Questions about the matrix below. Rows and columns are numbered from 1.
1) Read off the entry at row 1, column 2.
2) Read off the entry in row 1 and column 3.
3) Read off the entry just right of 119.
4) Read off the top-left entry.
5) Read off the entry in row 2 and column 1.
6) Read off the entry just left of 149.
7) Read off the entry directly above 138.
8) Read off the entry in row 3 and column 1.
[[151 151 110 153 142 101 113 142]
 [131 139 119 141 138 122 123 127]
 [128 108 140 112 113 150 122 149]]
1) 151
2) 110
3) 141
4) 151
5) 131
6) 122
7) 142
8) 128

[131 114 121 145 146 142 126 152 147 133 124 146 113 149 127  99]
The entry just left of the largest entry: 126
Which number is the entry just left of the smallest entry?
Answer: 127

Read these off the grid that follows.
1) Give the bottom entry of the column that holds the smallest entry.
2) Give the 3rd entry, reading row by row.
3) Give the bottom entry of the column that holds the largest entry.
4) Give the 1st entry on the main diagonal.
5) Give the bottom-right entry.
6) Give the 1st entry on the diagonal from the top-right corner.
7) Give the second entry on the main diagonal.
[[128 128 127 127 127 128 128 130 128 134 129 129 129 128]
 [128 128 136 130 134 128 127 119 128 106 125 126 125 128]]
1) 106
2) 127
3) 136
4) 128
5) 128
6) 128
7) 128

Read these off the table that follows. Rows and columns are numbered from 1.
1) Report the entry in row 1 and column 2.
2) Report the entry in the bottom-left corner.
3) Report the entry in row 1 and column 1.
4) Report the entry in row 3 and column 1.
5) Report the top-right entry.
6) Report the bottom-right entry.
[[147 139 131 131 133 140 119 130 123 105 129]
 [120 129 127 130 136 126 118 120 130 129 124]
 [124 142 130 123 116 134 117 133 125 115 131]
 [134 141 120 122 121 136 120 131 130 122 139]
 [127 128 144 128 132 130 127 127 125 117 120]
 [114 133 121 121 120 127 125 130 130 140 134]
 [113 131 120 122 121 126 126 130 129 141 133]
 [138 131 142 128 133 135 126 127 126 111 123]
 [144 139 127 134 133 139 116 131 120 105 127]
 [114 126 142 129 130 125 127 128 125 127 118]
 [111 125 145 127 127 123 127 126 125 126 117]
 [117 137 139 121 115 130 121 131 127 117 127]
 [109 133 123 124 128 123 115 119 137 137 130]
 [111 127 126 119 122 123 130 127 133 145 132]
 [112 123 144 127 129 123 128 126 125 128 117]]
1) 139
2) 112
3) 147
4) 124
5) 129
6) 117

Questions about the grid below.
1) Report the entry just right of the largest entry.
2) Report the top entry of the column that holds the largest entry.
3) Report the 3rd entry on the diagonal from the top-right corner.
4) Report the second largest entry.
5) Report the last entry, reading row by row.
6) Report the second entry on the diagonal from the top-right corner.
7) Report the bottom entry of the column that holds the largest entry.
8) Report the 1st entry on the diagonal from the top-right corner.
112  122  119  134  115  132  149  114  121  124  123
143  139  120  131  119  127  119  148  128  146  142
133  132  144  138  143  120  129  127  127  128  125
113  120  128  120  136  127  126  116  131  106  120
1) 114
2) 149
3) 127
4) 148
5) 120
6) 146
7) 126
8) 123

130  123  125  138  144  140  118  107  135  122  136  120  146  135  117  126
126  126  141  136  147  126  127  130  123  117  114  110  119  145  138  133
112  124  141  145  130  132  115  136  126  132  148  133  130  139  114  128
138  126  122  120  137  143  124  118  138  127  120  101  139  124  140  129
128  133  114  140  127  141  137  138  117  114  136  132  120  136  108  138
134  128  130  131  132  129  126  143  109  125  112  116  115  137  128  149
120  121  145  141  144  120  114  111  131  128  134  132  140  139  124  121
130  125  123  121  114  146  122  143  137  146  138  108  130  123  127  132
133  124  138  117  123  120  131  136  138  143  118  107  117  128  148  127
145  127  115  125  117  134  143  141  129  133  127  111  111  133  121  138
Indices start at 1.
Find the entry at row 3, column 1.
112
The entry in row 3 and column 3 is 141
The entry at row 1, column 3 is 125
Find the entry in row 3 and column 2.
124
The smallest entry: 101
Find the entry in row 1 and column 2.
123
Find the entry at row 2, column 1.
126
Find the entry directly below the largest entry.
121
Find the largest entry.
149
The top-left entry -> 130
The entry directly above the largest entry -> 138
Find the bottom-right entry.
138
The bottom-left entry is 145
The bottom entry of the column that holds the smallest entry -> 111
Find the entry just right of 147.
126
Find the entry in the top-right corner.
126
Find the entry at row 2, column 3.
141
Find the entry directly above the smallest entry.
133
Find the entry just left of the largest entry.
128
The entry at row 2, column 2 is 126

a =
[[110 103 154 141 112 135 132 123 119 154]
 [132 151 105 103 149 109 119 150 148 120]
 [134 151 106 100 149 111 114 150 145 123]
 [132 132 133 131 119 131 125 124 139 133]
 [135 122 124 133 123 130 133 120 112 112]
 [113 114 138 139 125 134 124 127 122 139]
 [131 145 117 109 144 116 122 141 139 128]
 [144 134 129 131 118 133 132 115 131 116]]
What is the top-right entry?
Answer: 154
What is the second entry in reading order?
Answer: 103
What is the last entry, reading row by row?
Answer: 116
The entry directly below the smallest entry is 131
What is the 4th entry from the end, reading row by row?
Answer: 132
What is the first entry of the smallest entry's row?
Answer: 134
The first entry in reading order: 110
What is the third entry on the main diagonal?
Answer: 106
The third entry from the end, reading row by row -> 115
The fifth entry from the end, reading row by row is 133
What is the entry just right of the smallest entry?
Answer: 149
The entry just right of 113: 114
The third entry on the diagonal from the top-right corner -> 150
The smallest entry in the last column is 112
The second entry on the main diagonal -> 151
The entry in the bottom-left corner: 144
The last entry of the smallest entry's row: 123
The fourth entry, reading row by row: 141
The entry directly above the smallest entry -> 103
The third entry, reading row by row -> 154

M = [121 131 131 137 112 111 105 122 132]
Report the entry just right of the smallest entry.
122
The entry just left of the smallest entry -> 111

Questions about the matrix below. Indices start at 1.
1) What is the entry in the bottom-right corner?
2) What is the entry at row 1, column 1?
3) What is the entry in the bottom-left corner?
4) What is the entry directly below 131?
5) What is the maximum?
6) What is the entry just left of the largest entry?
7) What is the entry just right of 117?
8) What is the entry at row 2, column 2?
[[117 138 139 123 129]
 [131 130 132 128 127]
 [130 126 125 128 122]
 [128 132 128 123 133]
 [132 115 112 141 110]
 [126 134 133 126 127]
 [119 141 151 110 142]
 [138 119 121 134 123]
 [140 120 138 123 141]
 [120 132 113 141 118]]
1) 118
2) 117
3) 120
4) 130
5) 151
6) 141
7) 138
8) 130

Read these off the array that follows. Rows and columns are numbered from 1.
1) Which number is the entry at row 1, column 3?
2) Which number is the entry just left of 121?
3) Which number is the entry at row 1, column 1?
4) Which number is the bottom entry of the column that holds the smallest entry?
5) Which number is the entry directly above the smallest entry?
6) Which number is the bottom-right entry?
7) Which number is the entry at row 2, column 1?
8) Which number is the entry at row 2, column 3?
array([[126, 127, 136, 139, 129, 129],
       [125, 129, 135, 140, 129, 130],
       [128, 126, 129, 114, 130, 124],
       [125, 128, 137, 134, 129, 129],
       [127, 132, 125, 127, 128, 135],
       [128, 126, 125, 107, 127, 128],
       [127, 124, 127, 106, 128, 127],
       [126, 128, 122, 129, 128, 135],
       [126, 131, 124, 140, 129, 133],
       [126, 126, 134, 138, 127, 126],
       [127, 130, 121, 129, 128, 133],
       [128, 129, 123, 139, 128, 134]])
1) 136
2) 130
3) 126
4) 139
5) 107
6) 134
7) 125
8) 135

Read these off the matrix that follows.
1) What is the entry directly below 120?
2) What is the first entry on the diagonal from the top-right corner?
3) What is the third entry, reading row by row?
4) What is the 1st entry in reading order?
5) What is the entry just right of 129?
6) What is the entry just left of the smallest entry?
7) What is the fourth entry in reading order?
8) What is the minimum?
[[119 123 125 120 118 130 131 135 136 140 128 110 125 128 135 135]
 [145 137 145 111 118 125 117 133 114 108 117 127 101 129 132 106]]
1) 111
2) 135
3) 125
4) 119
5) 132
6) 127
7) 120
8) 101

Questions about the grid below. Rows and columns are numbered from 1.
1) Report the bottom-right entry.
2) Report the entry in the top-right corner.
3) Report the top-left entry.
4) Report the entry directly above 136.
5) Report the entry in row 2 and column 2.
6) Report the entry at row 1, column 2.
[[105 108 129 126 119 105 129 124 144 127 111 103 131]
 [148 121 113 116 113 148 117 138 133 144 133 150 133]
 [132 148 123 121 121 141 135 151 124 152 132 146 123]
 [109 132 130 125 118 108 135 130 139 137 147 118 148]
 [115 113 136 145 152 116 132 140 130 119 120 115 111]
 [122 111 114 146 133 115 114 142 135 112 109 109 104]
 [149 125 111 113 114 157 106 135 127 127 126 144 125]
 [102 106 127 131 130 101 129 131 145 115 130 105 141]]
1) 141
2) 131
3) 105
4) 130
5) 121
6) 108
